Here is a tiny trained network, its code and every weight. The questions are about switching its units off for an input and a class, where a switched-off unit gives its printed mean instead of its output.

import numpy as np


def w(rows, s, z=0):
    codes = np.array(rows[::2]) - 128.0
    scale = np.full(codes.shape[1], s)
    scale[-1] = z or s
    return codes * scale


def f(y):
    return y / 2 * (1 + np.tanh(0.7978845608 * (y + 0.044715 * y**3)))


def log_softmax(a):
    a = a - a.max(-1, keepdims=True)
    return a - np.log(np.exp(a).sum(-1, keepdims=True))


def net(x, mask):
    res = np.array(x, float).reshape(1, 5) / 4 @ E
    y = f(res @ A[0][:, :-1].T + A[0][:, -1])
    res = res + np.where(mask, y, B[0][:, -1]) @ B[0][:, :-1]
    return log_softmax(res[-1] @ U[:, :-1].T + U[:, -1])


A, B = {}, {}
E = w([
[100,219,199,194,66,78,152,171,21,61],'x0',
[136,121,128,119,116,138,141,130,118,131],'x1',
[128,113,133,132,117,127,137,131,120,141],'x2',
[210,209,174,104,217,82,202,234,149,228],'x3',
[141,75,32,253,242,207,180,161,49,97],'x4',
],0.011)
A[0] = w([
[158,206,201,60,115,47,150,146,157,199,139],'N0',
[134,92,92,105,154,166,113,109,193,176,254],'N1',
[122,154,136,109,121,139,129,121,124,118,91],'N2',
[107,61,71,174,150,183,104,89,116,109,145],'N3',
[84,106,144,98,37,117,67,47,150,100,207],'N4',
[132,60,73,91,176,162,114,74,173,170,185],'N5',
[111,213,185,199,75,76,136,169,43,65,172],'N6',
[174,131,103,189,251,146,191,203,98,151,29],'N7',
[101,109,69,195,133,181,105,101,85,66,100],'N8',
[148,103,103,67,163,119,119,101,133,170,204],'N9',
[154,110,119,117,131,170,125,97,141,115,89],'N10',
[104,105,136,85,68,130,91,90,125,85,183],'N11',
[106,57,89,183,141,167,120,108,85,60,123],'N12',
],0.012,0.0089)
B[0] = w([
[109,155,168,71,209,205,117,228,179,139,254],'N0',
[201,85,108,116,106,133,97,198,189,146,220],'N1',
[103,129,114,123,141,109,111,149,108,120,131],'N2',
[93,112,152,142,181,142,172,208,96,53,217],'N3',
[185,149,47,209,38,109,54,131,90,120,243],'N4',
[140,85,137,160,167,159,130,255,156,98,225],'N5',
[48,206,173,126,124,153,170,133,36,135,246],'N6',
[181,127,51,198,34,102,21,95,42,142,221],'N7',
[95,119,156,78,157,110,186,60,152,143,212],'N8',
[153,110,144,133,135,115,75,115,186,136,189],'N9',
[137,118,121,133,153,112,128,194,126,87,147],'N10',
[160,136,101,188,101,89,120,124,72,144,203],'N11',
[69,133,187,66,194,120,189,147,155,89,216],'N12',
],0.012,0.024)
U = w([
[204,59,44,210,92,97,45,122,139,116,237],'0',
[105,133,160,110,202,165,158,211,132,100,206],'1',
[120,206,95,188,61,109,73,61,45,146,145],'2',
[65,131,154,104,176,92,232,2,108,91,4],'3',
[183,102,134,10,179,143,78,114,238,214,25],'4',
],0.0094,0.003)

Each question gives the input, the list of numbers given to net, and the class t.
The units are the neurons (one row each of A and B). Each row of codes is followed by its name. A weight is (code - 128) times the scale printed after its matrix; where a second scale follows, it is the last column's (A, B and U).
mask holds one flag per neuron, in row order. A switched-off neuron (its flag False) gives its mean, the last column of its row in B, instead of its output. The means were averaged over made-up inputs and are rounded, as every weight is.
A unit's drop is (log p(t) with every unit on - log p(t) with that unit switched off) / (log p(t) with every unit on - log p(t) with every unit switched off).
The circuit of an input: a set's keep is (log p(t) with only the set's units on - log p(t) with every unit switched off) / (log p(t) with every unit on - log p(t) with every unit switched off). Starting from the 12 units with the biggest drops (on a tie, the unit counted first), units are removed one at a time, each time the one whose removal leaves the highest keep (on an exact tie, the one counted first), for as long as the keep stays at least 0.8.
circuit, biggest first: the units of the circuit, biggest drop first
most important unit: the unit with the biggest drop
k most important neurons: the k neurons with the biggest drops, biggest first
drop when u is switched off: that unit's drop, to one decimal
input [-3,6,-7,2,6], class 0: circuit, biggest first	(N7)
input [0,-4,1,8,-4], class 4: circuit, biggest first	(N3, N6)
input [0,-3,2,2,-5], class 4: circuit, biggest first	(N3, N6)
input [1,-2,-5,-7,0], class 2: 4 most important neurons	(N4, N0, N11, N1)
input [3,2,4,-2,1], class 3: 2 most important neurons	(N7, N0)
input [-3,-8,6,1,-8], class 4: 2 most important neurons	(N0, N7)
input [1,-5,0,-8,7], class 3: 2 most important neurons	(N8, N0)
input [-3,8,-4,0,0], class 0: 2 most important neurons	(N0, N12)
input [3,-6,7,0,2], class 3: 2 most important neurons	(N4, N0)
input [0,3,4,8,-7], class 4: 3 most important neurons	(N3, N6, N5)
input [-1,1,0,-2,0], class 0: 2 most important neurons	(N0, N6)
input [-3,5,0,1,5], class 0: 3 most important neurons	(N7, N0, N6)
input [-4,6,-8,2,0], class 4: 2 most important neurons	(N4, N7)
input [3,-7,4,-8,5], class 3: most important unit	N8
input [0,-2,-6,3,-8], class 4: drop when N0 is switched off	0.4
input [-8,-8,7,4,-5], class 4: drop when N7 is switched off	0.0
input [1,-7,-5,-4,-3], class 2: drop when N5 is switched off	0.1
